Here is a tiny trained network, its code and every weight. The questions are about switching its units off for an input and a target symbol, where a switched-off unit gives its printed mean instead of its output.

import numpy as np


def w(rows, s, z=0):
    codes = np.array(rows[::2]) - 128.0
    scale = np.full(codes.shape[1], s)
    scale[-1] = z or s
    return codes * scale


def f(y):
    return np.maximum(y, 0)


def softmax(a):
    e = np.exp(a - a.max(-1, keepdims=True))
    return e / e.sum(-1, keepdims=True)


def log_softmax(a):
    a = a - a.max(-1, keepdims=True)
    return a - np.log(np.exp(a).sum(-1, keepdims=True))


def net(x, mask):
    ids = ['ΓΔΞΨβεθστω'.index(c) for c in x.split()]
    T = len(ids)
    res = E[ids] + P[:T]
    u = 0
    for l in range(2):
        r = res
        for j in range(2):
            rows = slice(2 * j, 2 * j + 2)
            q, k, v = (r @ M[l][rows].T for M in (Q, K, V))
            z = softmax(np.where(np.tri(T) > 0, q @ k.T / 2**0.5, -1e9)) @ v
            o = O[l][rows]
            res = res + np.where(mask[u + j], z, o[:, -1]) @ o[:, :-1]
        u += 2
        y = f(res @ A[l][:, :-1].T + A[l][:, -1])
        res = res + np.where(mask[u : u + 16], y, B[l][:, -1]) @ B[l][:, :-1]
        u += 16
    return log_softmax(res[-1] @ U[:, :-1].T + U[:, -1])


Q, K, V, O, A, B = {}, {}, {}, {}, {}, {}
E = w([
[152,65,88,135,60,69,94,184,102,191,204,121],'Γ',
[228,127,92,144,133,130,81,188,76,195,116,154],'Δ',
[159,48,91,51,99,127,116,145,184,121,136,122],'Ξ',
[108,97,151,76,125,178,47,94,149,57,161,85],'Ψ',
[66,117,130,184,132,160,254,129,198,112,133,199],'β',
[74,75,131,120,54,106,79,155,134,117,202,78],'ε',
[126,138,147,152,210,183,74,77,78,119,89,138],'θ',
[159,179,143,158,112,146,32,171,103,137,171,88],'σ',
[153,206,190,50,158,68,71,133,153,155,175,185],'τ',
[99,136,128,188,85,189,49,121,63,110,131,58],'ω',
],0.0083)
P = w([
[255,141,183,93,48,138,186,33,143,214,149,35],'0',
[90,85,218,86,77,239,88,166,82,182,185,186],'1',
[31,102,166,105,127,183,67,161,112,155,194,192],'2',
[34,105,114,121,149,143,68,191,130,149,169,173],'3',
[23,110,85,134,161,117,72,201,170,140,150,158],'4',
[25,119,79,152,177,108,60,220,199,136,131,152],'5',
[21,115,95,192,170,86,58,233,221,124,126,135],'6',
],0.0043)
Q[0] = w([
[196,120,111,95,87,110,141,57,24,79,91,73],'L0H0',
[124,103,141,103,115,80,191,70,116,127,145,146],'L0H0',
[45,75,185,169,89,254,172,127,122,116,141,160],'L0H1',
[176,119,164,121,109,120,124,36,59,104,76,42],'L0H1',
],0.0059)
K[0] = w([
[139,146,118,106,139,91,44,191,120,119,167,77],'L0H0',
[111,30,127,59,107,75,120,149,142,134,167,124],'L0H0',
[117,68,114,157,115,171,254,19,176,90,77,103],'L0H1',
[43,111,114,233,156,148,83,171,41,120,157,127],'L0H1',
],0.0057)
V[0] = w([
[56,86,99,182,140,143,254,152,201,75,112,182],'L0H0',
[155,148,119,88,61,74,149,206,136,179,160,173],'L0H0',
[114,182,152,135,223,119,148,117,93,130,108,222],'L0H1',
[148,79,64,226,113,173,140,176,76,175,87,120],'L0H1',
],0.007)
O[0] = w([
[176,164,38,113,100,1,85,73,90,36,134,102,3],'L0H0',
[148,97,114,194,197,124,114,32,198,137,217,156,189],'L0H0',
[205,59,63,172,185,107,118,192,184,66,38,131,110],'L0H1',
[133,214,83,136,164,100,159,179,50,143,151,226,39],'L0H1',
],0.0068,0.0035)
A[0] = w([
[139,181,119,182,105,144,138,143,97,201,201,128,69],'L0N0',
[225,168,88,130,99,83,80,110,80,103,110,45,178],'L0N1',
[210,141,119,106,119,120,178,92,146,136,113,84,173],'L0N2',
[113,97,164,147,144,126,103,163,135,161,153,161,48],'L0N3',
[57,99,113,181,162,167,127,146,135,99,124,128,150],'L0N4',
[133,114,146,95,112,85,105,74,154,153,178,97,116],'L0N5',
[52,140,163,123,107,184,112,171,88,140,97,91,75],'L0N6',
[94,146,146,60,178,147,73,197,162,136,107,158,179],'L0N7',
[109,158,100,188,167,155,142,54,140,81,168,149,113],'L0N8',
[149,127,9,144,159,57,84,135,85,27,85,139,3],'L0N9',
[100,185,114,77,112,96,169,157,105,124,142,181,152],'L0N10',
[242,107,147,147,166,163,194,138,147,184,151,143,50],'L0N11',
[159,51,71,90,74,115,109,230,108,158,126,130,129],'L0N12',
[90,115,124,169,136,132,206,146,168,119,98,129,80],'L0N13',
[112,254,171,15,137,85,130,128,80,131,125,175,56],'L0N14',
[94,132,116,128,119,147,203,125,145,126,98,110,173],'L0N15',
],0.0078,0.0024)
B[0] = w([
[78,162,127,163,152,75,145,108,125,124,120,159,182],'L0N0',
[113,120,142,86,94,187,120,29,79,96,185,119,141],'L0N1',
[138,104,162,81,115,150,116,69,97,186,133,126,140],'L0N2',
[95,128,111,139,155,135,106,96,150,135,124,129,212],'L0N3',
[116,152,168,80,108,142,115,125,119,157,171,154,203],'L0N4',
[109,91,72,139,142,68,113,153,159,124,137,128,194],'L0N5',
[120,146,110,190,147,116,109,182,136,102,99,96,203],'L0N6',
[92,51,119,161,150,145,104,126,135,156,134,133,254],'L0N7',
[149,134,184,121,98,166,131,105,119,134,169,124,151],'L0N8',
[162,254,165,173,202,69,97,154,160,11,165,100,146],'L0N9',
[149,123,215,125,139,146,110,115,141,131,147,136,142],'L0N10',
[162,154,116,111,194,100,120,106,135,137,91,176,174],'L0N11',
[76,136,191,111,148,185,86,72,124,101,143,107,171],'L0N12',
[153,150,162,107,89,124,155,105,108,102,168,150,144],'L0N13',
[88,97,151,103,67,221,128,83,64,77,185,117,139],'L0N14',
[150,138,173,124,91,137,146,87,105,127,155,133,144],'L0N15',
],0.0094,0.006)
Q[1] = w([
[49,184,223,167,184,164,59,102,142,62,235,131],'L1H0',
[56,119,202,37,104,212,91,46,85,130,235,151],'L1H0',
[45,125,255,221,204,172,70,114,222,83,209,218],'L1H1',
[82,18,148,136,129,189,136,173,109,242,95,226],'L1H1',
],0.0083)
K[1] = w([
[187,168,116,133,126,58,142,108,149,85,132,81],'L1H0',
[233,234,229,127,64,124,249,86,89,58,173,151],'L1H0',
[176,162,166,131,88,108,218,78,137,147,128,89],'L1H1',
[167,127,179,118,72,110,146,144,117,33,159,223],'L1H1',
],0.011)
V[1] = w([
[108,233,140,253,240,89,47,172,183,130,110,98],'L1H0',
[185,229,134,153,137,178,245,144,42,136,112,202],'L1H0',
[25,163,83,186,65,31,211,138,95,135,205,173],'L1H1',
[173,133,118,99,225,49,124,110,169,201,145,241],'L1H1',
],0.0061)
O[1] = w([
[54,95,183,113,187,94,239,97,98,111,105,5,155],'L1H0',
[56,60,173,106,58,62,97,137,40,159,45,196,89],'L1H0',
[204,121,152,128,199,92,190,235,62,212,254,170,91],'L1H1',
[164,12,35,221,54,161,219,128,65,99,122,169,255],'L1H1',
],0.0064,0.0083)
A[1] = w([
[156,161,94,159,159,2,109,201,167,90,69,164,167],'L1N0',
[143,103,113,149,94,148,128,148,138,168,144,144,186],'L1N1',
[133,217,132,54,146,144,90,124,184,134,106,127,12],'L1N2',
[115,147,198,87,150,121,114,143,106,186,159,138,143],'L1N3',
[111,126,131,128,107,88,122,126,99,193,112,148,74],'L1N4',
[164,131,104,114,130,74,146,248,110,172,150,149,141],'L1N5',
[109,127,150,117,107,120,137,121,110,155,108,99,152],'L1N6',
[137,157,141,84,102,159,89,90,168,128,107,101,112],'L1N7',
[124,117,113,125,194,76,173,124,123,107,93,56,90],'L1N8',
[176,208,88,87,108,100,78,179,142,63,150,150,3],'L1N9',
[147,93,140,84,94,160,138,159,71,180,150,143,39],'L1N10',
[109,91,117,145,119,178,104,190,156,176,113,155,189],'L1N11',
[77,145,151,118,84,130,128,86,150,88,77,123,97],'L1N12',
[104,188,181,58,168,47,114,171,122,140,106,123,49],'L1N13',
[100,81,114,163,67,91,130,115,87,135,45,168,46],'L1N14',
[108,171,163,89,162,127,78,82,137,109,121,82,87],'L1N15',
],0.0085,0.0053)
B[1] = w([
[74,134,221,124,255,96,132,133,186,137,53,58,144],'L1N0',
[141,151,123,101,120,93,104,123,100,119,94,146,213],'L1N1',
[48,166,67,142,73,136,235,118,118,166,146,150,151],'L1N2',
[159,117,78,98,98,175,148,108,141,97,120,76,203],'L1N3',
[143,114,144,107,115,172,101,136,163,86,134,135,156],'L1N4',
[134,138,119,142,154,78,99,84,143,117,51,88,192],'L1N5',
[122,101,159,114,143,117,114,128,111,128,124,161,151],'L1N6',
[106,168,114,140,137,70,173,159,105,138,126,177,173],'L1N7',
[125,153,165,129,74,186,56,96,107,139,211,193,155],'L1N8',
[99,53,161,209,122,180,143,201,177,139,110,154,145],'L1N9',
[159,135,118,208,115,138,120,154,162,153,163,120,170],'L1N10',
[149,184,99,76,114,84,117,90,79,131,134,126,253],'L1N11',
[197,140,115,146,170,84,104,120,132,158,108,98,191],'L1N12',
[201,93,100,100,76,173,142,179,143,165,105,79,153],'L1N13',
[152,156,119,62,173,139,146,176,177,49,134,144,174],'L1N14',
[134,127,121,156,91,103,119,198,136,164,93,199,177],'L1N15',
],0.0084,0.011)
U = w([
[186,195,100,83,3,130,41,71,44,124,227,204,252],'Γ',
[79,154,167,75,187,13,81,79,95,145,21,115,192],'Δ',
[165,215,169,80,243,88,179,127,150,89,200,27,189],'Ξ',
[138,83,198,233,158,189,87,219,224,116,181,173,9],'Ψ',
[117,90,101,74,145,130,204,177,108,70,143,172,88],'β',
[23,93,212,113,118,144,168,53,67,161,178,134,164],'ε',
[150,55,149,97,77,174,161,179,146,191,107,86,66],'θ',
[71,175,79,134,89,125,202,157,159,173,133,157,59],'σ',
[155,55,99,206,114,68,173,161,73,201,121,123,15],'τ',
[147,92,59,171,89,182,149,54,203,84,68,78,112],'ω',
],0.0043,0.0029)

Each question gives the input, a string of symbols that net reads in full, and the target symbol t.
The units are the heads (2 rows each of Q, K, V and O) and the neurons (one row each of A and B). Each row of codes is followed by its name. A weight is (code - 128) times the scale printed after its matrix; where a second scale follows, it is the last column's (O, A, B and U).
mask holds one flag per unit, layer by layer, with each layer's heads first. A switched-off unit (its flag False) gives its mean, the last column of its rows in O or B, instead of its output. The means were averaged over made-up inputs and are rounded, as every weight is.
A unit's drop is (log p(t) with every unit on - log p(t) with that unit switched off) / (log p(t) with every unit on - log p(t) with every unit switched off).
most important unit: the unit with the biggest drop
top k neurons: the k neurons with the biggest drops, biggest first
top k neurons in layer l: the k neurons of layer l with the biggest drops, biggest first
input Δ τ Γ, target β: most important unit	L1N14
input β Δ Δ Ξ, target Γ: top 2 neurons	(L0N12 L0N6)
input τ β Δ, target Γ: top 4 neurons in layer 0	(L0N12 L0N6 L0N5 L0N9)
input β ω Δ σ σ, target Δ: top 3 neurons in layer 1	(L1N0 L1N5 L1N8)
input Ψ θ ω Ξ ω, target σ: top 3 neurons in layer 1	(L1N2 L1N15 L1N7)
input Δ τ Ξ ε, target β: top 2 neurons in layer 0	(L0N11 L0N0)
input Δ Ψ τ Ψ τ, target β: top 2 neurons	(L1N14 L0N11)
input Ψ σ σ ε, target σ: top 2 neurons in layer 1	(L1N2 L1N15)
input τ Γ β Ψ ε β, target ω: top 2 neurons	(L0N11 L0N9)
input β Ξ σ τ, target Γ: top 3 neurons	(L0N14 L0N6 L0N9)
input ε Ψ τ β Γ Δ, target Γ: top 4 neurons	(L0N12 L0N6 L0N1 L0N5)
input Δ β Δ Δ β θ, target β: top 4 neurons	(L0N9 L0N11 L1N14 L0N0)
input Ξ ε Γ, target Γ: top 2 neurons	(L0N2 L0N6)
input θ β σ τ θ β θ, target Δ: most important unit	L0H0
input Ξ τ τ Γ β Ξ, target Δ: top 2 neurons in layer 0	(L0N5 L0N8)
input ω Δ σ Γ τ Γ, target θ: top 2 neurons in layer 1	(L1N13 L1N3)
input β Ψ Ξ τ Γ, target Γ: top 2 neurons	(L0N12 L0N6)
input τ β θ ε θ τ ω, target Γ: top 3 neurons in layer 0	(L0N1 L0N4 L0N0)
input τ θ β β Ψ τ Ξ, target ω: top 3 neurons	(L0N9 L0N11 L1N11)
input τ β τ Δ Ξ Δ τ, target Ξ: most important unit	L0H1
input ω Ψ Γ θ Δ, target θ: top 2 neurons in layer 1	(L1N13 L1N3)
input σ θ β β Ψ τ, target ε: top 2 neurons in layer 0	(L0N9 L0N0)
input β Ξ Ξ β, target Ψ: top 2 neurons in layer 1	(L1N9 L1N11)
input β Ψ τ, target Γ: top 2 neurons	(L0N14 L0N6)
input ω θ τ β τ ε Ψ, target Γ: top 2 neurons	(L0N4 L0N0)
input σ β ω ω, target Δ: top 3 neurons	(L0N6 L1N5 L1N0)
input Γ Γ τ Δ, target τ: top neuron	(L0N0)
input Ψ θ Ξ τ θ, target σ: top 2 neurons	(L1N2 L1N15)
input τ β β, target ω: top 3 neurons	(L0N11 L0N9 L1N11)
input θ β τ τ, target Δ: top 2 neurons in layer 0	(L0N6 L0N7)
